Here is a tiny trained network, its code and every weight. The questions are about switching its units off for an input and a target symbol, where a switched-off unit gives its printed mean instead of its output.

import numpy as np


def w(rows, s, z=0):
    codes = np.array(rows[::2]) - 128.0
    scale = np.full(codes.shape[1], s)
    scale[-1] = z or s
    return codes * scale


def norm(h):
    return h / np.sqrt((h * h).mean(-1, keepdims=True) + 1e-5)


def f(y):
    return y / 2 * (1 + np.tanh(0.7978845608 * (y + 0.044715 * y**3)))


def softmax(a):
    e = np.exp(a - a.max(-1, keepdims=True))
    return e / e.sum(-1, keepdims=True)


def log_softmax(a):
    a = a - a.max(-1, keepdims=True)
    return a - np.log(np.exp(a).sum(-1, keepdims=True))


def net(x, mask):
    ids = ['ΔΨΩαηθλπστφ'.index(c) for c in x.split()]
    T = len(ids)
    res = E[ids] + P[:T]
    q, k, v = (norm(res) @ M[0].T for M in (Q, K, V))
    z = softmax(np.where(np.tri(T) > 0, q @ k.T / 3**0.5, -1e9)) @ v
    res = res + np.where(mask[0], z, O[0][:, -1]) @ O[0][:, :-1]
    y = f(norm(res) @ A[0][:, :-1].T + A[0][:, -1])
    res = res + np.where(mask[1:17], y, B[0][:, -1]) @ B[0][:, :-1]
    return log_softmax(norm(res)[-1] @ U[:, :-1].T + U[:, -1])


Q, K, V, O, A, B = {}, {}, {}, {}, {}, {}
E = w([
[129,81,110,162,88,122,164,202,172,221,112,171],'Δ',
[156,57,63,206,90,155,152,176,149,201,127,182],'Ψ',
[156,106,211,130,103,103,165,196,161,248,118,157],'Ω',
[144,218,136,124,188,142,167,125,175,123,129,144],'α',
[140,118,42,123,166,132,160,89,76,90,109,230],'η',
[129,89,129,155,103,137,156,204,159,224,110,185],'θ',
[96,106,17,197,110,172,26,105,90,88,190,153],'λ',
[152,70,79,182,89,142,150,180,167,206,118,179],'π',
[144,211,102,172,99,158,97,138,46,131,1,80],'σ',
[101,64,191,161,79,84,28,130,104,128,167,135],'τ',
[148,75,93,176,99,146,147,190,165,234,119,178],'φ',
],0.0089)
P = w([
[108,11,77,86,206,111,129,134,121,73,112,110],'0',
[183,121,124,171,125,131,101,160,159,153,127,159],'1',
[153,135,129,144,125,132,101,151,158,147,124,168],'2',
[140,139,131,138,117,128,105,145,155,147,123,167],'3',
[133,145,133,136,113,120,114,145,146,148,129,161],'4',
[127,146,136,138,111,114,119,142,141,148,130,157],'5',
[123,149,134,137,111,112,125,140,136,150,134,154],'6',
[122,150,135,139,107,108,128,137,129,153,137,145],'7',
[124,151,131,144,107,103,133,133,125,154,142,139],'8',
],0.012)
Q[0] = w([
[138,123,42,80,222,112,181,50,114,53,181,198],'H0',
[104,4,169,11,178,181,140,43,160,3,161,62],'H0',
[94,102,106,198,115,130,74,115,81,70,222,177],'H0',
],0.0034)
K[0] = w([
[159,161,77,143,154,105,149,91,101,102,122,198],'H0',
[116,140,152,148,89,113,130,104,125,143,202,255],'H0',
[127,104,95,147,104,136,93,108,76,121,110,118],'H0',
],0.0062)
V[0] = w([
[158,164,72,117,144,151,156,135,57,112,3,107],'H0',
[115,73,130,141,92,105,74,149,52,129,23,104],'H0',
[131,61,152,49,172,98,179,174,136,153,139,133],'H0',
],0.0068)
O[0] = w([
[86,85,246,57,19,150,96,21,131,246,190,95,155],'H0',
[146,186,95,18,163,62,124,38,178,250,110,121,145],'H0',
[46,60,78,241,151,114,142,2,156,51,95,125,253],'H0',
],0.0053,0.004)
A[0] = w([
[54,88,182,133,91,161,147,51,157,125,141,66,12],'N0',
[106,27,123,154,120,118,64,129,124,83,131,97,90],'N1',
[145,167,83,142,180,135,88,204,104,76,154,98,80],'N2',
[105,133,159,160,148,215,175,146,131,6,109,66,68],'N3',
[138,153,96,147,171,164,213,129,182,139,54,137,90],'N4',
[99,73,101,145,148,141,178,147,105,115,107,158,125],'N5',
[108,93,163,85,86,125,163,116,154,161,205,139,80],'N6',
[66,119,167,155,114,202,182,192,86,9,129,50,2],'N7',
[136,120,127,178,176,78,135,157,126,59,62,85,83],'N8',
[127,100,185,119,117,169,152,41,109,110,144,122,63],'N9',
[91,128,58,132,153,157,104,62,101,60,101,86,71],'N10',
[160,129,56,120,207,185,170,129,115,55,77,131,100],'N11',
[105,94,175,35,106,157,163,103,95,143,167,46,95],'N12',
[181,138,119,35,127,112,115,189,119,148,113,89,74],'N13',
[171,57,163,141,154,113,111,188,124,115,107,144,105],'N14',
[191,97,184,112,76,193,84,168,108,150,107,67,94],'N15',
],0.011,0.0065)
B[0] = w([
[116,129,74,167,120,99,98,142,114,141,112,162,145],'N0',
[171,95,115,144,137,145,108,122,135,145,95,135,228],'N1',
[97,143,149,108,120,106,156,125,134,133,131,121,179],'N2',
[108,191,127,100,111,94,128,142,121,153,121,139,213],'N3',
[144,84,106,148,127,131,98,114,129,137,122,137,254],'N4',
[120,131,132,119,120,106,128,134,162,145,122,111,232],'N5',
[129,130,124,134,140,143,125,124,108,92,117,105,155],'N6',
[99,5,199,105,205,139,189,126,118,109,192,102,162],'N7',
[86,172,148,84,108,118,160,145,123,120,159,117,200],'N8',
[111,157,116,143,119,119,119,167,131,112,135,125,136],'N9',
[182,83,123,151,138,153,99,117,143,132,107,149,183],'N10',
[164,91,128,150,129,160,103,117,127,122,113,125,215],'N11',
[174,110,127,172,73,96,149,113,190,141,129,175,145],'N12',
[141,120,107,121,139,120,135,162,123,113,124,127,137],'N13',
[143,110,110,149,126,157,118,98,130,131,127,141,170],'N14',
[95,129,131,127,134,157,129,138,128,87,140,129,135],'N15',
],0.021,0.0061)
U = w([
[200,13,120,184,151,167,125,122,126,139,137,159,177],'Δ',
[95,167,104,135,57,42,98,110,216,189,105,223,24],'Ψ',
[64,127,135,101,166,89,212,147,163,94,169,88,254],'Ω',
[118,154,163,119,158,149,106,52,102,154,114,82,95],'α',
[120,157,178,123,168,148,107,36,95,159,106,91,100],'η',
[39,127,119,221,136,175,90,169,41,36,154,137,148],'θ',
[127,153,165,110,154,143,115,83,113,144,106,83,86],'λ',
[135,144,161,102,134,163,126,98,124,136,102,98,94],'π',
[165,143,170,120,83,184,157,163,165,65,156,129,122],'σ',
[174,136,112,97,132,168,145,254,120,84,127,143,129],'τ',
[182,166,83,70,228,101,117,191,63,188,97,99,124],'φ',
],0.0074,0.0088)

Each question gives the input, a string of symbols that net reads in full, and the target symbol t.
The units are the heads (3 rows each of Q, K, V and O) and the neurons (one row each of A and B). Each row of codes is followed by its name. A weight is (code - 128) times the scale printed after its matrix; where a second scale follows, it is the last column's (O, A, B and U).
mask holds one flag per unit, heads first, then neurons. A switched-off unit (its flag False) gives its mean, the last column of its rows in O or B, instead of its output. The means were averaged over made-up inputs and are rounded, as every weight is.
A unit's drop is (log p(t) with every unit on - log p(t) with that unit switched off) / (log p(t) with every unit on - log p(t) with every unit switched off).
The circuit of an input: a set's keep is (log p(t) with only the set's units on - log p(t) with every unit switched off) / (log p(t) with every unit on - log p(t) with every unit switched off). Starting from the 12 units with the biggest drops (on a tie, the unit counted first), units are removed one at a time, each time the one whose removal leaves the highest keep (on an exact tie, the one counted first), for as long as the keep stays at least 0.8.
circuit, biggest first: the units of the circuit, biggest drop first
most important unit: the unit with the biggest drop
top k neurons: the k neurons with the biggest drops, biggest first
drop of u: that unit's drop, to one decimal
input σ α α η τ α α Ω Δ, target Ψ: circuit, biggest first : [H0, N12, N0]
input α θ π Δ α, target Ψ: circuit, biggest first : [H0, N3]
input α η α η Δ α, target Ω: circuit, biggest first : [H0, N7, N3]
input Ψ λ τ α λ α λ, target Ω: circuit, biggest first : [H0, N2, N4]
input θ α α τ τ τ, target Ω: circuit, biggest first : [H0, N8]
input θ τ λ λ, target Ψ: circuit, biggest first : [H0, N2]
input λ α α σ, target τ: circuit, biggest first : [H0, N13, N15]
input σ λ α Δ λ, target Ψ: circuit, biggest first : [H0, N12]
input τ α σ α, target φ: circuit, biggest first : [H0, N13, N12]
input α α λ λ η λ, target Ω: circuit, biggest first : [H0, N2, N4]
input η τ Δ α τ, target Ψ: top 2 neurons : [N14, N7]
input Δ τ η α Ω α τ σ α, target η: top 3 neurons : [N1, N11, N10]
input Δ η π α α η η, target Ω: top 4 neurons : [N1, N4, N10, N11]
input α τ η σ, target θ: most important unit : N15
input α σ τ Δ, target θ: top 3 neurons : [N6, N1, N5]
input Δ η α Ψ Ψ θ σ α, target η: top neuron : [N6]
input θ α Δ η Ω η, target Ψ: top 3 neurons : [N7, N8, N2]
input α α α α α, target Ω: top 2 neurons : [N7, N3]
input η Ψ α Ω τ σ, target σ: top 3 neurons : [N15, N12, N3]
input θ τ σ α π, target η: top neuron : [N6]
input α λ α α Δ θ τ τ, target Ψ: top 2 neurons : [N7, N1]
input α τ σ τ Ψ η, target θ: top 3 neurons : [N6, N5, N9]
input σ λ λ α α θ τ α Ω, target Ψ: top 2 neurons : [N12, N0]
input τ φ σ α η, target φ: drop of N10 : 0.1
input α α π σ η λ φ, target θ: drop of N7 : 0.0
input σ α τ λ α α η σ, target Ψ: drop of N12 : 0.8
input α σ θ λ φ, target θ: drop of H0 : 0.9
input σ τ Δ φ η, target Ψ: top neuron : [N12]
input σ τ Ω α η η θ, target Ψ: top 2 neurons : [N12, N0]
